Below is a small trained network, with its code and all its weights. Each question gives an input and a class and asks what happens when units are switched off, that is, made to give their printed mean instead of their output.

import numpy as np


def w(rows, s, z=0):
    codes = np.array(rows[::2]) - 128.0
    scale = np.full(codes.shape[1], s)
    scale[-1] = z or s
    return codes * scale


def norm(h):
    return h / np.sqrt((h * h).mean(-1, keepdims=True) + 1e-5)


def f(y):
    return np.maximum(y, 0)


def log_softmax(a):
    a = a - a.max(-1, keepdims=True)
    return a - np.log(np.exp(a).sum(-1, keepdims=True))


def net(x, mask):
    res = np.array(x, float).reshape(1, 3) / 4 @ E
    u = 0
    for l in range(3):
        y = f(norm(res) @ A[l][:, :-1].T + A[l][:, -1])
        res = res + np.where(mask[u : u + 9], y, B[l][:, -1]) @ B[l][:, :-1]
        u += 9
    return log_softmax(norm(res)[-1] @ U[:, :-1].T + U[:, -1])


A, B = {}, {}
E = w([
[212,172,60,110,135,203,98,35,133],'x0',
[106,230,191,3,153,60,156,94,142],'x1',
[128,228,37,185,134,51,123,156,132],'x2',
],0.0043)
A[0] = w([
[144,43,118,164,125,231,122,112,129,78],'L0N1',
[135,74,155,110,136,141,126,133,131,102],'L0N2',
[133,188,61,201,135,102,133,128,132,121],'L0N3',
[125,50,140,174,127,174,136,139,128,130],'L0N4',
[117,113,121,169,128,119,140,150,129,121],'L0N5',
[127,95,149,117,126,169,135,115,130,2],'L0N6',
[138,63,146,147,126,156,125,129,124,62],'L0N7',
[145,82,126,134,118,177,122,107,128,111],'L0N8',
[118,141,86,252,124,49,132,183,129,147],'L0N9',
],0.017,0.0066)
B[0] = w([
[97,124,219,172,251,130,152,106,143,255],'L0N1',
[128,121,181,135,65,129,107,126,127,181],'L0N2',
[192,186,97,120,54,137,127,146,118,210],'L0N3',
[89,128,88,151,106,85,42,107,132,226],'L0N4',
[187,36,144,168,150,204,50,144,123,162],'L0N5',
[107,181,213,145,188,114,110,79,134,158],'L0N6',
[60,168,72,88,214,81,68,137,122,186],'L0N7',
[136,148,174,186,127,143,140,182,99,196],'L0N8',
[15,135,170,204,229,71,110,118,129,237],'L0N9',
],0.018,0.015)
A[1] = w([
[83,118,84,132,116,200,171,153,149,95],'L1N1',
[114,84,241,29,47,84,135,176,130,87],'L1N2',
[151,97,178,89,93,151,130,175,116,64],'L1N3',
[114,119,95,113,130,159,137,149,133,112],'L1N4',
[192,114,148,135,200,213,162,78,144,252],'L1N5',
[121,122,124,128,124,141,132,125,125,70],'L1N6',
[66,81,249,78,197,101,176,134,142,238],'L1N7',
[79,58,52,119,52,126,27,131,133,103],'L1N8',
[135,81,196,8,54,158,170,99,138,62],'L1N9',
],0.013,0.0015)
B[1] = w([
[142,111,104,129,141,140,150,157,142,128],'L1N1',
[224,170,163,171,120,158,117,74,117,179],'L1N2',
[142,134,80,97,127,123,130,123,155,143],'L1N3',
[136,102,91,145,124,129,110,147,136,128],'L1N4',
[168,11,124,31,110,183,149,136,155,149],'L1N5',
[140,139,144,127,149,121,118,121,134,128],'L1N6',
[189,145,58,172,70,176,205,211,112,252],'L1N7',
[199,80,144,15,68,64,129,124,82,135],'L1N8',
[36,160,102,97,140,2,47,132,109,166],'L1N9',
],0.011,0.02)
A[2] = w([
[174,15,104,127,105,159,132,98,139,108],'L2N1',
[125,99,83,94,99,205,138,96,178,52],'L2N2',
[166,123,74,170,106,119,125,77,194,4],'L2N3',
[27,71,71,1,180,121,85,32,187,54],'L2N4',
[138,224,13,120,51,153,130,83,151,82],'L2N5',
[15,97,219,154,190,131,111,82,154,27],'L2N6',
[180,194,39,97,79,159,97,44,136,105],'L2N7',
[57,28,148,168,182,127,138,87,111,12],'L2N8',
[104,21,88,202,101,119,83,138,137,41],'L2N9',
],0.012,0.0018)
B[2] = w([
[111,159,119,100,94,145,110,82,139,132],'L2N1',
[131,73,140,134,101,79,92,149,103,131],'L2N2',
[114,151,156,56,140,86,180,175,132,140],'L2N3',
[53,4,131,98,147,139,82,156,137,136],'L2N4',
[167,89,196,84,109,128,92,87,99,196],'L2N5',
[83,199,136,137,113,62,140,88,116,250],'L2N6',
[132,138,73,108,84,102,110,117,128,188],'L2N7',
[164,146,208,113,126,183,37,117,133,196],'L2N8',
[163,134,152,64,142,132,111,92,122,156],'L2N9',
],0.016)
U = w([
[37,148,16,184,132,106,225,180,147,101],'0',
[227,114,150,153,120,254,251,166,136,109],'1',
[107,113,20,104,172,161,174,80,194,18],'2',
[223,152,99,43,1,84,92,87,84,176],'3',
[39,193,211,246,235,102,79,128,118,174],'4',
[96,112,30,108,160,171,190,59,216,1],'5',
[58,9,90,51,123,122,70,115,145,128],'6',
],0.0096,0.0071)

Each question gives the input, the list of numbers given to net, and the class t.
The units are the neurons (one row each of A and B). Each row of codes is followed by its name. A weight is (code - 128) times the scale printed after its matrix; where a second scale follows, it is the last column's (A, B and U).
mask holds one flag per neuron, layer by layer. A switched-off neuron (its flag False) gives its mean, the last column of its row in B, instead of its output. The means were averaged over made-up inputs and are rounded, as every weight is.
A unit's drop is (log p(t) with every unit on - log p(t) with that unit switched off) / (log p(t) with every unit on - log p(t) with every unit switched off).
The circuit of an input: a set's keep is (log p(t) with only the set's units on - log p(t) with every unit switched off) / (log p(t) with every unit on - log p(t) with every unit switched off). Starting from the 12 units with the biggest drops (on a tie, the unit counted first), units are removed one at a time, each time the one whose removal leaves the highest keep (on an exact tie, the one counted first), for as long as the keep stays at least 0.8.
circuit, biggest first: the units of the circuit, biggest drop first
top k neurons: the k neurons with the biggest drops, biggest first
k most important neurons of layer l: the k neurons of layer l with the biggest drops, biggest first
drop when u is switched off: that unit's drop, to one decimal
input [-4,1,-1], class 3: circuit, biggest first => (L0N1, L0N9)
input [5,-1,6], class 3: circuit, biggest first => (L0N3)
input [-4,3,0], class 1: 4 most important neurons of layer 0 => (L0N4, L0N3, L0N9, L0N2)
input [6,5,-2], class 6: 3 most important neurons of layer 0 => (L0N9, L0N1, L0N8)
input [0,1,-2], class 1: circuit, biggest first => (L0N9, L0N4, L2N6)
input [0,7,-1], class 3: top 3 neurons => (L0N9, L0N1, L0N4)
input [7,7,0], class 6: top 3 neurons => (L0N9, L0N1, L0N3)
input [4,0,4], class 3: top 2 neurons => (L0N3, L0N1)
input [-7,7,1], class 1: top 2 neurons => (L0N4, L0N3)
input [4,5,-7], class 1: top 2 neurons => (L0N3, L0N6)
input [-1,5,2], class 3: top 3 neurons => (L0N9, L0N1, L0N7)
input [4,-1,4], class 3: top 2 neurons => (L0N3, L0N1)
input [-7,-1,-4], class 6: 4 most important neurons of layer 0 => (L0N1, L0N9, L0N4, L0N8)
input [0,6,4], class 3: drop when L0N9 is switched off => 0.6
input [-1,3,1], class 3: drop when L0N5 is switched off => 0.1
input [4,6,-5], class 3: drop when L0N9 is switched off => 0.9
input [-3,4,1], class 3: drop when L1N8 is switched off => 0.0
